Each row has a name. Each question is about the rows just above it.

[168 137 138 141] : Rekov
[ 90 115 153 138] : deg
[165  95 144 141] : duru
[165 140 139 153] : betem
[147 150 162 115] : gek
[165  94 130 173] : Lam
[158  85 129 172] : vume
[ 91 174  90  85] : dag
[116 160 140  86] : fami
[ 95  93 152 138] : zoki
[ 88 114 170 161] : naf
The rest of the row after [150 162]: -> [115]
After [165  94], its row goes on with -> [130 173]
The rest of the row after [174  90]: -> [85]

[128 125 151 125 105] -> naf
[143 149 118 128 161] -> vume
[130 127 148 122 109] -> dag
[142 149 118 128 162] -> betem
After [128 125], its row goes on with -> [151 125 105]
The rest of the row after [143 149]: -> [118 128 161]
The rest of the row after [142 149 118]: -> [128 162]
Go on from [130 127] to the end of its row. -> [148 122 109]

[134 142 133 134 129 134 124 125 135 143 126 122 131 131 119 139 110 134
 115 133 118 130 127 119 125 125 118 129 118 128 131 115 134 124 129 134
 122 136 135 151 116 117 126 143 120 121 126 134 139 129 132] -> deg
[127 142 134 131 134 132 110 114 122 150 138 136 144 114 118 146 112 135
 114 125 120 132 137 136 150 135 134 144 129 114 144 121 145 119 120 144
 132 126 134 132 113 119 140 139 116 110 114 132 134 128 123] -> naf
[108 131 101 116 127 136 138 148 107 100 156 157 121 102 154 107 161 127
 148 139 132 152 146 143 135 159 121 117 146 145 121 136 138 112 146 120
 155 136 136 151 146 114 161 116 113 139 107 138  99 124 105] -> betem
[107 137  99 116 128 139 137 149 107 103 160 160 122  98 155 108 160 130
 146 142 130 156 149 142 136 163 118 117 146 146 122 133 143 109 149 122
 158 134 134 153 144 109 166 120 108 137 103 142 100 123 103] -> dag
[108 132 100 115 127 136 138 148 107 100 157 157 121 101 154 106 161 127
 148 139 132 152 147 142 134 159 121 117 146 145 121 135 139 112 146 121
 156 136 136 151 146 113 161 116 112 139 106 139  99 123 105] -> gek
[142 105 145 133 128 116 141 130 145 121 104 111 124 160 128 124 137 121
 141 119 147 108 113 125 116 106 146 129 129 128 124 146 104 156 121 120
 114 140 135 116 142 163  99 117 163 144 161 115 138 135 150] -> vume
[110 124 105 115 129 132 137 145 108 100 153 156 123 105 154 107 164 126
 151 135 138 147 145 147 138 156 130 122 149 140 123 142 135 118 142 121
 155 141 143 150 149 123 157 111 121 140 112 134 100 125 108] -> Zuv
Go on from [146 120] to the end of its row. -> [155 136 136 151 146 114 161 116 113 139 107 138  99 124 105]
After [136 136 151 146 114], its row goes on with -> [161 116 113 139 107 138  99 124 105]
After [142 133], its row goes on with -> [134 129 134 124 125 135 143 126 122 131 131 119 139 110 134 115 133 118
 130 127 119 125 125 118 129 118 128 131 115 134 124 129 134 122 136 135
 151 116 117 126 143 120 121 126 134 139 129 132]
Go on from [147 138] to the end of its row. -> [156 130 122 149 140 123 142 135 118 142 121 155 141 143 150 149 123 157
 111 121 140 112 134 100 125 108]
The rest of the row after [130 127]: -> [119 125 125 118 129 118 128 131 115 134 124 129 134 122 136 135 151 116
 117 126 143 120 121 126 134 139 129 132]

[119 151 106 118 129 141 127 132] -> dag
[114 136 121 104 174 142 145 115] -> gek
[123 132 128 112  98 137 141 117] -> duru
[127 130 135 148 175 120 132 150] -> Rekov
[112 115 146 134 156 112 152 137] -> Lam
[127 130 135 148 175 142 131 134] -> fami
Go on from [112 152] to the end of its row. -> [137]
The rest of the row after [175 142]: -> [131 134]

[151 147 144 133 131 144 124 128 130 128 130 139 137] = vume
[144 141 137 134 131 126 124 127 130 127 143 140 137] = Lam
[166 166 162 157 153 153 154 151 144 138 137 141 145] = zoki
The rest of the row after [134 131]: -> [126 124 127 130 127 143 140 137]
Go on from [141 137 134 131 126] to the end of its row. -> [124 127 130 127 143 140 137]
Go on from [130 128] to the end of its row. -> [130 139 137]
Go on from [134 131 126] to the end of its row. -> [124 127 130 127 143 140 137]
Go on from [124 127 130] to the end of its row. -> [127 143 140 137]

[128 133 126 134 112 122 128] -> duru
[158 149 124 132 113 123 160] -> naf
[125 123 126 132 119 127 123] -> betem
[125 122 128 127 134 128 124] -> fami
[128 138 130 129 113 124 131] -> zoki
[123 101 122 120 176 139 121] -> deg
[125 123 126 132 120 124 125] -> vume
[140 133 128 135 116 120 128] -> dag
[120 129 134 120 175 132 121] -> Lam
[115 128 126 126 128 132 128] -> Rekov
After [123 126 132 120], its row goes on with -> [124 125]
After [120 176], its row goes on with -> [139 121]

[164 119 111 100 113 116 121 125 108 102  99 101 163  98] = Lam
[164 118 140 100 113 116 121 126 161 117 116 101 162 142] = zoki
[164 119 111 100 114 116 121 125 108 102 150 147 100 148] = deg
Go on from [117 116] to the end of its row. -> [101 162 142]
Go on from [150 147] to the end of its row. -> [100 148]
The rest of the row after [114 116 121]: -> [125 108 102 150 147 100 148]
The rest of the row after [100 113 116 121 125]: -> [108 102  99 101 163  98]
After [101 163], its row goes on with -> [98]
After [126 161 117 116], its row goes on with -> [101 162 142]
Go on from [126 161 117] to the end of its row. -> [116 101 162 142]

